Below is a small trained network, with its code and all its weights. Each question gives an input and a target symbol and asks what happens when units are switched off, that is, made to give their printed mean instead of their output.

import numpy as np


def w(rows, s, z=0):
    codes = np.array(rows[::2]) - 128.0
    scale = np.full(codes.shape[1], s)
    scale[-1] = z or s
    return codes * scale


def norm(h):
    return h / np.sqrt((h * h).mean(-1, keepdims=True) + 1e-5)


def f(y):
    return np.maximum(y, 0)


def softmax(a):
    e = np.exp(a - a.max(-1, keepdims=True))
    return e / e.sum(-1, keepdims=True)


def log_softmax(a):
    a = a - a.max(-1, keepdims=True)
    return a - np.log(np.exp(a).sum(-1, keepdims=True))


def net(x, mask):
    ids = ['ΓΔΛΞΠβεηθμστω'.index(c) for c in x.split()]
    T = len(ids)
    res = E[ids] + P[:T]
    u = 0
    for l in range(3):
        q, k, v = (norm(res) @ M[l].T for M in (Q, K, V))
        z = softmax(np.where(np.tri(T) > 0, q @ k.T / 3**0.5, -1e9)) @ v
        res = res + np.where(mask[u], z, O[l][:, -1]) @ O[l][:, :-1]
        u += 1
        y = f(norm(res) @ A[l][:, :-1].T + A[l][:, -1])
        res = res + np.where(mask[u : u + 4], y, B[l][:, -1]) @ B[l][:, :-1]
        u += 4
    return log_softmax(norm(res)[-1] @ U[:, :-1].T + U[:, -1])


Q, K, V, O, A, B = {}, {}, {}, {}, {}, {}
E = w([
[138,154,138,138],'Γ',
[97,24,183,144],'Δ',
[115,235,194,245],'Λ',
[145,113,78,128],'Ξ',
[132,52,149,118],'Π',
[240,144,94,136],'β',
[188,102,144,154],'ε',
[161,154,133,144],'η',
[143,133,83,136],'θ',
[143,133,81,132],'μ',
[45,100,84,114],'σ',
[88,161,164,137],'τ',
[157,46,97,137],'ω',
],0.012)
P = w([
[151,135,88,155],'0',
[112,172,141,2],'1',
[140,102,92,194],'2',
[112,196,158,74],'3',
[133,123,94,206],'4',
[107,186,167,97],'5',
[132,125,90,203],'6',
[141,123,219,105],'7',
[131,140,90,203],'8',
[89,98,153,90],'9',
[147,95,79,210],'10',
[94,53,187,103],'11',
],0.0079)
Q[0] = w([
[95,71,248,89],'L0H0',
[171,122,138,114],'L0H0',
[253,164,29,112],'L0H0',
],0.0055)
K[0] = w([
[91,165,137,130],'L0H0',
[1,225,6,81],'L0H0',
[197,230,199,98],'L0H0',
],0.0025)
V[0] = w([
[219,150,166,89],'L0H0',
[190,81,76,145],'L0H0',
[137,3,131,29],'L0H0',
],0.0043)
O[0] = w([
[225,78,121,36,99],'L0H0',
[227,207,130,135,254],'L0H0',
[63,253,165,150,47],'L0H0',
],0.0044,0.00073)
A[0] = w([
[253,160,170,90,180],'L0N0',
[112,31,135,190,184],'L0N1',
[202,135,197,26,94],'L0N2',
[96,112,192,94,8],'L0N3',
],0.0047,0.0013)
B[0] = w([
[55,129,102,99,201],'L0N0',
[84,254,91,103,252],'L0N1',
[117,138,244,113,181],'L0N2',
[76,96,120,241,157],'L0N3',
],0.0056,0.0033)
Q[1] = w([
[53,57,106,240],'L1H0',
[186,190,254,223],'L1H0',
[183,138,136,231],'L1H0',
],0.0063)
K[1] = w([
[79,110,118,172],'L1H0',
[110,185,242,168],'L1H0',
[2,103,233,194],'L1H0',
],0.0085)
V[1] = w([
[255,170,93,221],'L1H0',
[134,139,223,91],'L1H0',
[63,90,169,196],'L1H0',
],0.0056)
O[1] = w([
[168,99,167,184,146],'L1H0',
[154,2,148,105,120],'L1H0',
[111,54,32,123,251],'L1H0',
],0.0082,0.0018)
A[1] = w([
[111,249,254,92,244],'L1N0',
[157,249,92,97,108],'L1N1',
[85,133,100,142,119],'L1N2',
[77,111,60,177,7],'L1N3',
],0.0061,0.0014)
B[1] = w([
[121,41,146,3,252],'L1N0',
[38,104,166,135,178],'L1N1',
[187,19,72,105,173],'L1N2',
[3,111,95,144,202],'L1N3',
],0.0061,0.0044)
Q[2] = w([
[34,98,5,253],'L2H0',
[178,156,137,128],'L2H0',
[130,239,130,115],'L2H0',
],0.0059)
K[2] = w([
[151,18,2,116],'L2H0',
[93,98,170,173],'L2H0',
[189,89,199,33],'L2H0',
],0.0048)
V[2] = w([
[213,183,194,44],'L2H0',
[125,78,120,141],'L2H0',
[99,128,254,126],'L2H0',
],0.0078)
O[2] = w([
[138,152,51,116,3],'L2H0',
[255,46,233,150,158],'L2H0',
[88,84,125,117,102],'L2H0',
],0.0063,0.0055)
A[2] = w([
[13,121,185,142,147],'L2N0',
[94,91,1,126,171],'L2N1',
[163,215,146,178,154],'L2N2',
[100,93,200,11,251],'L2N3',
],0.0059,0.0023)
B[2] = w([
[209,132,74,106,225],'L2N0',
[129,129,168,86,175],'L2N1',
[157,119,160,76,146],'L2N2',
[113,73,254,122,254],'L2N3',
],0.0085,0.0063)
U = w([
[126,110,192,63,189],'Γ',
[98,37,135,155,231],'Δ',
[111,108,178,247,184],'Λ',
[98,160,128,140,88],'Ξ',
[116,128,124,146,41],'Π',
[212,107,67,121,168],'β',
[145,129,118,146,44],'ε',
[156,107,99,116,2],'η',
[127,137,123,142,28],'θ',
[124,152,120,137,88],'μ',
[70,127,62,155,225],'σ',
[109,127,115,131,43],'τ',
[131,157,145,164,50],'ω',
],0.012,0.0034)

Each question gives the input, a string of symbols that net reads in full, and the target symbol t.
The units are the heads (3 rows each of Q, K, V and O) and the neurons (one row each of A and B). Each row of codes is followed by its name. A weight is (code - 128) times the scale printed after its matrix; where a second scale follows, it is the last column's (O, A, B and U).
mask holds one flag per unit, layer by layer, with each layer's heads first. A switched-off unit (its flag False) gives its mean, the last column of its rows in O or B, instead of its output. The means were averaged over made-up inputs and are rounded, as every weight is.
A unit's drop is (log p(t) with every unit on - log p(t) with that unit switched off) / (log p(t) with every unit on - log p(t) with every unit switched off).
The circuit of an input: a set's keep is (log p(t) with only the set's units on - log p(t) with every unit switched off) / (log p(t) with every unit on - log p(t) with every unit switched off). Starting from the 12 units with the biggest drops (on a tie, the unit counted first), units are removed one at a time, each time the one whose removal leaves the highest keep (on an exact tie, the one counted first), for as long as the keep stays at least 0.8.
units of the circuit, in order: the units of the circuit, biggest drop first
most important unit: the unit with the biggest drop
k most important neurons: the k neurons with the biggest drops, biggest first
top k neurons in layer l: the k neurons of layer l with the biggest drops, biggest first
input Γ τ β Π Ξ, target β: units of the circuit, in order : [L2N3]
input β Γ ω, target β: units of the circuit, in order : [L2N3, L2H0]
input σ μ ω Γ Ξ, target σ: units of the circuit, in order : [L2N3, L1H0]
input θ β ω ω Π, target β: units of the circuit, in order : [L2N3, L0N1, L1H0, L2N0]
input Γ Γ Π Λ θ, target Λ: 3 most important neurons : [L2N0, L0N0, L1N0]
input Λ Λ Ξ, target Λ: units of the circuit, in order : [L1H0, L1N0]
input σ Λ η, target Λ: top 2 neurons in layer 2 : [L2N0, L2N3]
input ω Γ Γ ω β Λ Π, target Λ: 3 most important neurons : [L0N0, L2N0, L1N1]
input Λ Γ ω, target Λ: units of the circuit, in order : [L1H0, L1N0, L0N1]
input ω ω β μ Γ, target β: top 3 neurons in layer 1 : [L1N2, L1N1, L1N0]
input Γ Λ ω, target Λ: units of the circuit, in order : [L1H0, L1N0]
input ω ω Δ β Γ Λ θ, target Λ: top 2 neurons in layer 1 : [L1N0, L1N3]
input Γ Λ Π, target Λ: top 3 neurons in layer 0 : [L0N1, L0N0, L0N2]
input Δ τ η β μ Λ, target Γ: units of the circuit, in order : [L1N0]
input Π β ε, target β: units of the circuit, in order : [L2N3, L0H0]
input σ μ θ Π μ, target σ: 2 most important neurons : [L2N3, L1N0]
input τ Δ ε μ σ Γ θ, target σ: top 2 neurons in layer 1 : [L1N0, L1N3]
input β μ Γ Δ Δ Λ, target Γ: 3 most important neurons : [L1N0, L2N0, L1N3]
input ω Γ Δ Γ ω ω η ε Δ Λ σ, target σ: top 2 neurons in layer 1 : [L1N3, L1N0]
input β Ξ Λ Π ω β ω Δ μ ω Ξ, target Λ: most important unit : L2N0
input Π Δ σ μ Ξ, target σ: 3 most important neurons : [L2N3, L1N0, L0N2]
input Ξ Δ β ω Γ σ σ, target σ: top 2 neurons in layer 2 : [L2N3, L2N0]
